Group and class of each row:
[-3.17  3.40  0.79 -0.57  2.11  0.06 -1.64 -1.42 -1.79  0.95 -0.37 -0.82
 -1.17  0.43 -1.90  0.32  0.54 -0.79  1.47  1.28 -4.98  2.08  0.43 -0.41
  0.42  0.86 -0.71  0.62 -0.53 -3.17 -0.44 -0.17 -0.62  0.31 -1.29  0.04
  0.93 -1.22  0.24  1.45 -0.08 -0.37  0.16 -1.84  0.36  1.07  2.00  1.20
 -0.63 -1.75  1.01  2.23] -> S > Z374
[-0.94  2.63  0.58 -1.15  0.97  0.29 -0.76 -0.24 -3.72  1.51 -1.38 -0.40
  0.60 -0.49 -2.01  0.33  0.38  1.75  1.45 -0.89 -1.31  0.53  0.74 -0.26
 -1.03  1.28 -0.99 -0.36 -1.80 -1.67 -2.04 -0.18 -1.28  0.32 -2.31 -1.27
  0.45 -0.89  1.78  0.86  0.02 -0.41  1.65 -1.88 -0.38  0.91  0.45  1.43
 -0.37 -1.98  1.47  1.74] -> S > Z234
[ 2.51  1.87 -0.97 -2.08 -2.68  0.87 -0.64  2.03  2.04  1.13  1.80 -0.02
  0.32 -0.95  0.14  0.25 -0.52 -1.05 -1.58 -2.32 -0.75 -1.66  0.27  0.67
 -0.18  0.24 -1.64  0.39 -0.60  0.52 -0.86  0.12 -1.13 -1.71 -0.27  2.00
  1.82  1.98  1.26 -0.10  1.06  0.90  0.94  1.01 -0.07  0.90 -0.13  0.77
  0.48  1.06  2.73 -2.23] -> L > Z891
[-1.46  1.90 -0.77  0.07  0.94 -0.91  0.08 -0.96 -3.55  1.54  0.10 -0.50
  0.27 -0.10 -0.90  0.73  0.69  1.04  1.28  0.26 -1.11  3.02  0.07 -0.79
  1.66  1.09 -0.14 -1.22 -0.27 -0.56 -0.08 -0.53 -1.14 -0.36 -3.75 -0.36
 -2.53 -1.39  0.71  0.75  0.47 -1.28 -1.85  0.92 -1.00  2.20 -1.00  1.24
 -0.85 -1.68  1.58  2.84] -> S > Z374
[-1.72 -1.84  0.05 -0.34 -1.31  1.08  1.36 -1.94 -0.63  2.23  0.51 -0.37
  0.85 -1.81 -1.65 -0.65 -0.52  1.15  2.65 -0.73 -1.16  0.51 -0.82 -0.09
 -0.30 -0.89 -0.48  1.29 -0.52 -0.90 -0.29 -0.47 -1.26 -1.38 -1.36  1.42
 -2.18 -0.75  0.50  1.21  0.36 -0.58 -0.30  1.59 -0.30  2.69  0.10  1.50
  1.57  1.77  0.04  0.69] -> Z > Z247
[-1.75 -2.02  0.54 -1.74 -0.12  1.59 -0.24 -2.21 -0.95  0.32  0.12 -0.97
  0.40 -0.20 -2.75  0.79 -0.83  0.43  3.52 -0.46 -1.26  1.72  0.21  1.37
 -1.53 -1.49  0.23  1.45  0.29 -2.01 -0.24 -0.06 -2.06 -0.72 -3.09 -1.17
 -2.43 -1.83  0.17  1.40  0.92 -0.49 -1.53  1.27 -1.88  3.35  0.02  1.76
  1.19  0.34 -1.49  1.59] -> Z > Z814
[-3.00  6.14 -0.85 -1.51  1.30 -0.45 -1.52 -0.04 -3.71  0.18  0.86  0.41
 -0.28  0.72 -1.36 -0.33  1.61  0.01  0.88 -0.26 -0.22  1.34  0.29  0.16
  0.64  0.37 -0.29  0.56 -0.68 -0.48 -1.72  1.98 -0.44  2.32 -3.40 -0.41
  1.44 -0.12 -0.32  0.18 -0.41 -1.17 -0.57 -0.03 -0.32  0.47 -0.16 -0.45
 -0.30 -1.57  0.01  1.55] -> S > Z374
[-4.93  2.42 -1.46 -0.49  0.60  0.50 -0.60 -0.63 -1.11  3.03 -0.91 -0.34
 -0.54  0.71 -0.42 -0.13  1.05  0.21  1.53  0.45 -0.81  1.48  0.32 -1.33
  1.35  0.56 -0.19 -2.33 -2.95 -2.56 -0.94 -0.05 -1.13  2.02 -4.09 -1.89
  0.40  0.03  0.89 -0.93  0.58 -1.01  0.23 -0.39 -0.61  0.68 -1.11  0.01
  0.09 -2.26  1.04  1.57] -> S > Z374
[-2.57  3.64 -0.80 -0.95  0.30 -0.63 -1.84 -2.13 -0.78  1.77  0.65  0.32
  1.84  0.33 -0.24  0.72  1.42  1.48  1.39  0.99  0.36  1.08  0.43 -1.34
  1.01  2.81 -0.03 -1.52  0.27 -3.34 -1.13 -1.60 -0.76  1.33 -2.62 -0.54
  0.67 -0.38  0.82  3.36  1.36 -1.59  0.34 -1.35 -1.50 -0.59 -0.01  0.64
 -0.72 -1.02  2.27  1.96] -> S > Z374
[-1.92  2.78  0.45 -0.54  1.89 -0.79 -2.14 -1.06 -3.31  1.30  1.23 -0.08
 -0.13 -0.83 -1.66  0.69  0.69  0.87  1.16 -0.89  0.27  1.95  0.22 -0.15
  0.46  0.44  0.27 -0.09  0.19 -2.66 -0.69 -0.18 -1.25  0.14 -2.70  0.17
  0.76 -1.53 -0.06  0.34  0.13 -0.77  0.37 -0.62 -0.42  0.65 -0.44  0.35
  0.25 -0.71  0.99  2.17] -> S > Z234
[-1.83  0.49 -0.52 -0.50 -0.38  0.63 -0.28 -2.49  1.05  2.67  1.28 -1.14
  0.93  0.16 -0.75 -0.04 -1.71  2.41  2.47  0.37 -1.72  0.50 -0.08  0.32
  0.84  1.31  0.77  1.13  0.26 -0.93  0.05 -1.44 -1.96 -2.28 -0.63  1.27
 -6.15 -0.54  1.70 -0.01  1.32  0.98  0.03  2.05 -0.11  4.62  0.86  2.87
  0.62  0.85  1.31  0.89] -> Z > Z814
[-1.72 -1.03 -0.71 -0.91 -0.08  2.19  0.16 -2.92 -0.19  1.68  0.18 -0.96
  1.45 -0.26 -1.59  0.41 -1.16  0.98  3.75  0.53 -1.50  1.58 -0.18  0.27
  0.37 -2.53  0.03  1.13 -0.60 -0.59  0.57 -0.74  0.05 -2.11 -1.46 -1.13
 -0.60 -0.74  0.77 -0.82 -1.67  1.04  0.31  0.74  0.72  2.29 -0.32  2.10
  2.91  0.55  0.37 -0.46] -> Z > Z247
[-2.66 -1.28 -0.62 -0.06  0.25  0.81  0.29 -2.94 -0.39  2.36  0.32 -1.50
  0.02  0.48 -0.66  0.96 -0.32  1.01  3.28 -0.20 -0.57  0.65 -1.80  0.01
 -0.17 -0.18  0.16  1.46 -1.45 -0.82 -1.02 -0.35 -1.23 -1.68 -2.68  0.59
 -2.78  0.21 -0.12  0.36  0.14  0.19 -0.08  2.21 -0.12  2.26 -1.32  0.54
  1.05  0.66  0.04  0.98] -> Z > Z814
[ 3.59  1.83 -0.96  0.73 -1.69  0.92 -1.72  0.52  2.02  3.95  1.20 -1.35
  0.05 -0.30  2.75  0.20  1.34 -0.31 -0.34 -1.04  0.00 -2.71  1.82  0.38
  1.24 -0.93 -0.98 -1.62 -1.06 -0.44  0.94  1.98 -1.10 -0.10 -1.37  2.67
  1.62  1.67  0.33 -1.97 -0.05  0.27  1.97 -0.28 -1.22 -0.13  0.97  0.86
  0.17  1.28  3.99 -2.06] -> L > Z891
[-2.34  3.55 -0.37 -1.70  0.10 -0.04 -1.93 -0.78 -2.60  1.93  0.93 -0.23
  0.57  0.61 -1.80 -0.56  0.14 -0.25  1.32 -0.55 -0.23  2.19 -0.46 -1.27
  0.09  0.59 -1.21  0.90 -0.71 -1.75 -0.54  0.50 -2.27  0.36 -2.79 -0.34
  1.12 -1.55  2.08  0.76  0.32 -0.62  0.32 -1.18  0.42  2.33  0.50  1.50
 -0.08 -2.45  1.26 -0.32] -> S > Z374
[ 1.74  0.74 -1.49 -1.13 -2.77  1.39 -1.02  1.22  1.19  1.66  1.19 -0.04
  0.06 -0.08  1.49  0.43 -0.20  0.49 -1.00 -0.67 -2.95 -1.11 -0.48 -0.58
 -0.45  0.62 -0.59 -2.09  1.85  1.12  0.85 -3.76  0.28 -1.84 -0.75  0.36
  0.45  1.23  1.95 -1.25  1.04  0.96 -0.34  0.41 -0.79  0.30 -0.19  0.52
  0.77  1.52  3.16  0.17] -> L > Z378
[-1.88 -1.19 -0.87  0.22  0.17  0.71  0.65 -3.33 -0.57  2.57  0.89 -1.31
  0.27 -0.09 -1.32 -0.10 -1.59  1.70  1.47 -0.36  0.06  2.22  0.42 -0.78
 -0.59  2.05 -0.38  0.94 -0.69 -0.81  0.30 -0.65  0.72 -1.35 -2.82 -1.40
 -1.46  1.32  1.07  0.69  1.32  0.63 -2.78  1.38 -3.13  4.08  0.31  1.34
  1.29 -0.20  1.20  1.58] -> Z > Z814
[ 1.24  0.85 -1.63  0.05 -3.73  1.13 -0.02  1.22  1.34  2.00  1.78 -0.82
 -0.64 -1.04  1.13  0.04 -0.53 -0.08 -1.15 -3.15 -1.19 -1.48 -0.72 -0.59
  0.30 -0.38 -0.78 -1.38 -2.01  1.57  1.47 -2.71  0.15 -1.22 -0.19  1.27
  0.36  2.23  2.55 -0.45  1.02  1.14 -0.18  0.47 -0.56  0.85 -0.48  1.13
  0.87  1.21  2.07 -0.40] -> L > Z378
[ 1.89  2.95  1.35  2.87  0.97 -0.01 -0.54  0.79  0.58  0.84  0.32  0.08
 -0.49  0.14  2.32  0.02  0.12  0.92 -1.30  1.47  0.15 -1.66  0.83 -0.69
  0.67 -0.52 -0.57 -2.02 -0.41 -0.93  0.21  0.25 -0.29  2.21  1.86  1.38
 -0.41  0.09  0.77 -1.34 -0.14 -0.31  1.04  0.72  0.28 -0.37  1.92 -0.09
 -1.83 -0.69  2.21  1.53] -> C > Z664
[ 0.82 -1.03  1.42 -1.27 -3.27  1.79 -0.64  1.14  2.63  3.10  0.20  0.25
  0.34 -0.21  0.53 -0.93 -1.35  1.45 -0.43 -1.16 -1.08 -2.87 -0.84 -0.56
 -0.87 -1.24 -1.06 -1.13 -0.61  1.56 -0.36 -1.44 -0.16 -2.07 -0.94  1.97
 -0.45  1.71  1.45 -0.53  0.00  0.75  0.66 -0.43 -0.43 -1.00 -0.16  0.85
  0.72  1.44  2.47 -1.03] -> L > Z891
[ 2.20  6.15  0.30  0.37 -0.93  0.37 -1.19  0.43  1.55 -2.62  2.08  1.41
  2.09 -0.34 -0.88  0.09 -2.00 -0.13 -1.13 -0.52 -1.25 -0.06  0.52 -1.32
 -1.01  0.20 -0.96  0.59  2.13  0.09  0.48 -0.63 -0.27 -2.05  3.48  0.09
  1.41 -0.40  1.32  0.32 -1.02  0.63 -0.41 -1.27  1.92  0.51  1.85  0.81
 -0.91 -0.04  2.94  1.13] -> C > Z706
[ 0.57  0.93 -0.83  0.34 -1.22  1.10 -1.14  2.03  0.91  0.83  1.18 -1.19
 -0.38 -0.78  0.35  1.05 -0.12 -0.16 -1.04 -2.27 -0.99 -2.07  0.38  2.11
 -0.11 -1.35 -0.83 -1.44 -0.29  0.94  0.02 -1.74 -0.86 -2.04  0.24 -0.31
  0.22  1.63  1.38  0.27 -0.13  1.97  1.83 -1.07 -0.13 -0.12 -0.78  1.03
  0.87  2.25  3.23 -0.51] -> L > Z378

Group, then class:
[ 0.66 -0.74 -0.95  1.50  0.85  0.65 -1.51  1.10 -0.67  2.66 -0.88 -1.05
  1.12 -2.16 -1.03 -0.25  0.89 -1.92  1.89  1.84  0.24 -0.05 -1.20  0.26
 -1.08 -0.79  3.17 -0.49 -1.29 -1.62 -0.58 -0.09  2.18  2.20 -0.46 -0.66
 -2.57 -0.55  1.92 -1.20 -0.09 -1.31 -0.52 -0.02 -2.04 -0.70  1.00  0.11
  1.20  1.55  2.53 -0.32] -> Z316 > Z276
[ 2.21  0.86 -2.23  2.54 -0.09  5.45 -1.28  1.42 -2.70  0.55 -0.18  0.49
 -0.02 -1.64 -1.60 -1.56  1.15  0.05  1.89 -0.29  1.26  0.65 -0.82 -0.42
 -1.50  0.05  1.70  1.98  0.21 -1.15 -0.61  0.14  2.38  2.76  0.90 -2.84
  0.01  0.31  4.49 -0.16  0.04 -0.72  2.63 -0.90 -2.80 -1.16 -0.31  0.20
 -0.09 -0.01  2.73  0.75] -> Z964 > Z957
[ 0.45  1.06 -1.17  2.51  0.09  6.47 -2.07 -0.74 -2.01  6.68 -0.27 -1.90
 -0.25 -0.97 -0.62 -0.53  2.31 -0.41 -0.09  2.35  2.00 -2.33 -1.74 -1.56
 -2.85 -1.06  0.93  0.84 -1.51 -0.63  0.62  0.02  1.53  3.50  0.78 -2.41
 -0.15  0.37  0.91  2.12  0.43 -1.35  1.82 -2.43 -2.37 -0.94  1.02  1.37
  1.58  0.04  3.15  0.77] -> Z946 > Z436
[ 3.27  0.28  0.21  2.53 -0.45  4.86  1.19  1.49 -3.09  3.19 -3.19 -0.96
  0.38 -2.48 -1.62 -2.23  2.88 -1.77  2.19  0.88  0.68 -0.31 -0.37 -0.23
 -1.35 -1.45  1.66  0.31 -1.45 -1.18  0.22 -1.34  3.94  3.28  0.86 -3.10
 -2.37  0.03  1.89  2.87  1.25 -1.75  0.74 -1.45 -4.08 -1.89  0.05  0.72
  2.24 -0.55  3.57  1.14] -> Z316 > Z276
[-0.63 -0.18  0.26  2.13  1.54  2.16 -4.64  0.55 -1.56  2.27 -0.55  0.76
  0.34  0.59  0.35  0.11  3.03 -1.26  2.24 -0.06  0.86  1.17 -1.35 -0.59
 -0.64  0.09  1.50  0.82 -0.77 -1.60 -1.49  0.63  2.34  1.24  0.94  1.14
 -2.39 -1.71 -0.25  0.71 -0.98 -1.02  0.28  0.89 -0.18 -0.48  1.77  0.69
 -0.97  2.79  2.34 -0.37] -> Z946 > Z436
[ 3.27  0.12 -0.11  0.62 -0.41  2.11 -1.42  0.72 -1.99 -0.51 -1.78 -1.85
 -0.01 -1.62 -1.64 -0.74  0.41 -2.13 -0.52  2.86  0.90 -1.19 -2.36 -0.21
 -1.79 -0.74  1.26 -1.96 -0.13 -0.99  1.75  0.01  2.69  2.02 -0.33 -2.31
 -2.34 -0.06 -0.64 -0.57  0.30 -1.75  0.48 -0.76 -2.30 -0.36  0.06  0.70
 -0.04 -1.18  2.51  1.20] -> Z316 > Z276
[ 2.10 -0.02 -0.33  1.72  1.34  3.67 -0.54  0.27 -0.82  2.85 -1.71 -1.21
  0.04 -1.44 -0.04 -0.79  1.94 -1.22 -0.56  2.95  0.45 -1.90 -2.43 -0.64
 -2.72 -0.60  2.03 -1.50 -0.75 -1.44  3.34 -0.01  3.98  1.44 -0.05 -1.19
 -2.53 -0.48 -0.37  1.19  2.01 -1.59  1.00 -1.12 -3.11  0.48  0.09  0.36
  0.53  0.57  2.84  1.60] -> Z316 > Z276
[ 0.45 -0.15 -1.16  0.79 -0.06  1.32 -3.05  1.46 -2.95  1.21 -2.08 -1.51
  1.21 -3.24 -1.28 -0.71  1.37 -2.02  1.47  0.90  0.61 -0.33 -1.55 -1.11
 -0.64 -0.81  2.94 -0.30 -0.99 -1.17 -0.32 -0.90  2.99  3.82 -0.32 -0.76
 -3.62  0.73  0.05  1.91  0.81 -0.85  0.25 -0.08 -2.21 -1.28  0.67  0.38
  1.57 -0.37  1.84  0.54] -> Z316 > Z648
[ 0.44 -0.21 -0.28  2.01 -0.42  6.26 -0.51  1.71 -5.61  2.37 -1.66 -1.53
 -0.40 -0.55 -0.80 -1.65  3.55 -0.54  0.27  2.59  1.57  0.13 -2.12 -0.79
 -1.41 -0.84  1.94  0.84 -0.80 -1.96  1.61 -0.73  3.01  2.32 -0.52 -2.25
 -1.20  1.29  0.54  2.19  0.98  0.06  1.76 -1.98 -1.26 -1.33 -0.45  1.08
 -2.38  1.30  2.09  1.24] -> Z964 > Z541
[-3.51  0.27 -0.13  1.61  0.44  3.11 -3.86  0.55 -2.56  2.34 -0.47 -0.05
  0.36 -0.49 -0.81 -0.37  1.91 -1.92  1.30 -1.26  1.53  1.31 -1.09 -0.47
  0.61 -0.74  2.37 -0.01 -0.71 -1.80 -0.55 -0.23  0.90  2.03  0.41 -0.65
 -0.55 -0.07 -1.04  2.68 -0.47  0.47  0.55  0.53  1.84 -0.76  1.02  1.10
 -1.83  0.46  0.88  0.54] -> Z946 > Z871
[ 2.34 -0.25  2.59  1.35 -0.75  0.49  0.73  0.61 -2.37  1.27 -2.66 -1.15
  1.71 -2.98 -0.93 -2.13  2.56 -1.70  2.23  0.01  0.13  0.52 -0.40  0.29
 -1.09  0.48  0.98 -0.60 -2.18 -2.03 -0.89  0.88  1.60  2.99  0.66 -2.63
 -1.88 -2.16  2.03  2.73  0.87 -3.20  0.05 -0.82 -3.23 -1.47  1.79  1.21
 -0.60  0.22  3.41 -0.67] -> Z316 > Z242
[ 0.39  0.59  0.62  1.63 -0.30  2.63 -0.67  0.25 -2.64  2.93 -1.54  0.12
  1.12 -1.75 -1.87 -0.95  1.15 -2.52  0.28  0.70  1.30  0.60 -2.09 -0.12
 -1.37 -0.93  2.04 -2.87 -1.05 -2.31  1.34 -1.36  2.85  2.58 -0.77 -1.68
 -2.84 -0.68 -0.05  2.41  0.33 -1.99  0.56 -0.13 -2.37 -0.85  0.69  0.02
 -0.55 -3.74  2.72  0.09] -> Z316 > Z276
[-1.52  0.59  0.94  2.21  0.29  4.79 -1.25  0.46 -3.31  1.86 -1.78 -0.57
  0.02 -0.27 -0.79 -1.02  1.87 -0.42  0.26 -0.48  0.70  0.75 -0.75  0.48
 -0.41 -0.41  1.84 -0.65  1.26 -1.64  0.07 -0.47  1.77  2.14  0.92 -2.65
  0.09 -0.97  1.81  1.06  0.30  0.15  0.98  0.04 -0.53 -0.78  0.09  0.48
 -1.44  1.16  1.96  1.05] -> Z946 > Z871
[ 4.10 -0.13 -0.02  1.51 -0.28  5.27 -1.98  1.30 -3.72 -0.17  0.08 -1.26
 -0.11 -1.12 -0.50 -0.98  1.76  0.02 -1.08  2.73  1.84 -0.97 -3.00  0.02
 -1.96 -1.10  0.81 -0.58 -0.79 -1.76  2.06 -0.16  0.73  1.36 -0.61 -1.21
 -1.95  1.06 -0.64  1.23  0.22  0.28  1.61 -1.98 -1.00 -0.31 -0.94  0.22
 -2.40 -0.48  2.39  1.66] -> Z964 > Z195
[ 0.36 -0.19 -2.05  0.97 -0.11  4.25 -2.22  1.86 -4.33  0.70 -2.72 -0.80
 -1.16 -0.35 -0.59 -3.05  2.13 -2.97  0.39  3.77  1.29  1.48 -3.06 -0.61
 -2.40 -1.70  1.11  0.33 -0.43 -1.69  0.58 -1.25  3.18  1.34  0.55 -3.65
 -0.74  1.35  0.53 -0.47  0.52  0.42  0.80 -0.27 -1.88 -0.39 -1.25  0.60
 -1.04  0.43  2.81  1.66] -> Z964 > Z541
